Below are the code and all the weights of a small trained network. Each question names an input and a target symbol and asks about switching units off, where a switched-off unit gives its printed mean instead of its output.

import numpy as np


def w(rows, s, z=0):
    codes = np.array(rows[::2]) - 128.0
    scale = np.full(codes.shape[1], s)
    scale[-1] = z or s
    return codes * scale


def f(y):
    return np.maximum(y, 0)


def softmax(a):
    e = np.exp(a - a.max(-1, keepdims=True))
    return e / e.sum(-1, keepdims=True)


def log_softmax(a):
    a = a - a.max(-1, keepdims=True)
    return a - np.log(np.exp(a).sum(-1, keepdims=True))


def net(x, mask):
    ids = ['ΓΛΣβδεζημξφω'.index(c) for c in x.split()]
    T = len(ids)
    res = E[ids] + P[:T]
    r = res
    for j in range(2):
        rows = slice(3 * j, 3 * j + 3)
        q, k, v = (r @ M[0][rows].T for M in (Q, K, V))
        z = softmax(np.where(np.tri(T) > 0, q @ k.T / 3**0.5, -1e9)) @ v
        o = O[0][rows]
        res = res + np.where(mask[j], z, o[:, -1]) @ o[:, :-1]
    y = f(res @ A[0][:, :-1].T + A[0][:, -1])
    res = res + np.where(mask[2:10], y, B[0][:, -1]) @ B[0][:, :-1]
    return log_softmax(res[-1] @ U[:, :-1].T + U[:, -1])


Q, K, V, O, A, B = {}, {}, {}, {}, {}, {}
E = w([
[122,136,100,174,143],'Γ',
[125,192,200,175,111],'Λ',
[67,157,75,190,118],'Σ',
[101,75,56,176,100],'β',
[165,164,118,162,92],'δ',
[118,77,85,172,195],'ε',
[120,122,177,156,177],'ζ',
[101,143,146,161,135],'η',
[41,185,118,134,4],'μ',
[143,49,160,151,119],'ξ',
[120,189,10,191,103],'φ',
[169,110,121,187,178],'ω',
],0.016)
P = w([
[128,156,126,163,159],'0',
[134,130,131,189,118],'1',
[7,119,155,156,163],'2',
[153,154,111,140,151],'3',
[142,106,144,198,45],'4',
[34,99,166,127,120],'5',
[172,145,97,118,143],'6',
[161,104,124,157,47],'7',
],0.018)
Q[0] = w([
[59,74,140,155,167],'H1',
[106,155,114,92,139],'H1',
[135,110,168,93,130],'H1',
[20,60,166,62,147],'H2',
[231,77,144,236,93],'H2',
[61,78,140,251,53],'H2',
],0.012)
K[0] = w([
[204,114,186,164,86],'H1',
[86,140,153,166,135],'H1',
[122,127,136,131,114],'H1',
[95,88,178,251,128],'H2',
[193,94,100,10,100],'H2',
[202,100,96,149,23],'H2',
],0.014)
V[0] = w([
[109,136,178,117,144],'H1',
[172,106,126,134,135],'H1',
[88,138,159,160,129],'H1',
[247,192,140,120,88],'H2',
[86,214,72,175,117],'H2',
[167,220,201,137,154],'H2',
],0.013)
O[0] = w([
[95,132,154,90,112,89],'H1',
[159,98,135,146,143,173],'H1',
[127,186,160,77,143,216],'H1',
[116,252,134,206,106,124],'H2',
[191,198,73,74,63,153],'H2',
[153,225,203,129,119,3],'H2',
],0.011,0.0055)
A[0] = w([
[116,68,157,155,254,144],'N1',
[114,163,146,38,127,224],'N2',
[79,161,122,159,106,62],'N3',
[193,118,175,118,178,62],'N4',
[182,111,193,113,124,197],'N5',
[43,212,173,99,199,240],'N6',
[194,146,122,72,228,106],'N7',
[43,61,126,112,121,2],'N8',
],0.0096,0.0046)
B[0] = w([
[2,168,111,138,109,253],'N1',
[115,88,133,127,54,153],'N2',
[154,89,176,176,204,148],'N3',
[178,87,158,224,185,145],'N4',
[170,15,128,145,56,158],'N5',
[187,89,149,120,109,178],'N6',
[152,92,161,6,240,145],'N7',
[160,223,172,83,230,207],'N8',
],0.0095,0.013)
U = w([
[119,186,133,86,148,232],'Γ',
[126,169,181,121,104,55],'Λ',
[99,150,107,86,92,107],'Σ',
[152,55,62,133,99,146],'β',
[103,255,160,165,177,8],'δ',
[115,146,100,66,179,98],'ε',
[151,90,167,95,144,123],'ζ',
[108,149,167,71,114,251],'η',
[84,150,115,104,46,63],'μ',
[102,102,131,222,121,227],'ξ',
[122,195,89,145,120,180],'φ',
[176,168,131,188,215,29],'ω',
],0.0097,0.0033)

Each question gives the input, a string of symbols that net reads in full, and the target symbol t.
The units are the heads (3 rows each of Q, K, V and O) and the neurons (one row each of A and B). Each row of codes is followed by its name. A weight is (code - 128) times the scale printed after its matrix; where a second scale follows, it is the last column's (O, A, B and U).
mask holds one flag per unit, heads first, then neurons. A switched-off unit (its flag False) gives its mean, the last column of its rows in O or B, instead of its output. The means were averaged over made-up inputs and are rounded, as every weight is.
A unit's drop is (log p(t) with every unit on - log p(t) with that unit switched off) / (log p(t) with every unit on - log p(t) with every unit switched off).
The circuit of an input: a set's keep is (log p(t) with only the set's units on - log p(t) with every unit switched off) / (log p(t) with every unit on - log p(t) with every unit switched off). Starting from all 10 units, units are removed one at a time, each time the one whose removal leaves the highest keep (on an exact tie, the one counted first), for as long as the keep stays at least 0.8.
circuit, biggest first: the units of the circuit, biggest drop first
most important unit: the unit with the biggest drop
k most important neurons: the k neurons with the biggest drops, biggest first
which heads matter: for each layer, one digit per head in row order, 1 if its drop is at least 0.15 and else 0, layers parted by /
input ξ ξ ζ, target δ: most important unit	N8
input ξ φ ξ Γ β φ, target ε: 2 most important neurons	N8, N5
input η ξ μ η β Σ ω η, target β: circuit, biggest first	N1, H2
input ξ β μ ξ ξ β ξ ω, target ξ: circuit, biggest first	H2, N8
input δ β η, target ε: which heads matter	01
input β β δ, target ε: which heads matter	01
input Γ β ω ξ ω ω β ζ, target β: which heads matter	01
input β Σ ξ φ δ ω, target ω: 3 most important neurons	N1, N3, N6
input β β ζ, target ε: circuit, biggest first	H2, N8
input μ ω ξ β Γ, target β: circuit, biggest first	H2, N1
input ξ ε β ζ ξ φ, target δ: circuit, biggest first	H2, N8, N5
input β ζ β ξ Λ Γ, target Λ: 2 most important neurons	N6, N2
input ζ ξ Λ Γ μ Γ ζ, target ζ: 2 most important neurons	N7, N1
input ξ Σ φ ξ Λ ε, target Λ: 4 most important neurons	N6, N2, N8, N1
input φ ζ ξ, target η: circuit, biggest first	H2, H1
input ξ η φ μ, target μ: most important unit	N2
input β β ζ Σ ξ φ, target δ: 3 most important neurons	N8, N5, N1
input Λ ξ ξ δ ε β β Σ, target β: circuit, biggest first	N1, H2
input Γ ξ Σ ζ δ ε, target ω: circuit, biggest first	H2, N1, N3
input ζ ζ δ φ β ω φ ζ, target φ: circuit, biggest first	H2
input η ξ ξ β ζ, target β: circuit, biggest first	H2, N1
input β ξ η, target δ: circuit, biggest first	N8, H2, N1
input Γ ξ Γ, target δ: 3 most important neurons	N8, N1, N5
input ω Λ Λ, target Λ: circuit, biggest first	H2, N6, N2, H1
input Γ β φ β ξ ε, target δ: circuit, biggest first	N8, H2, N1
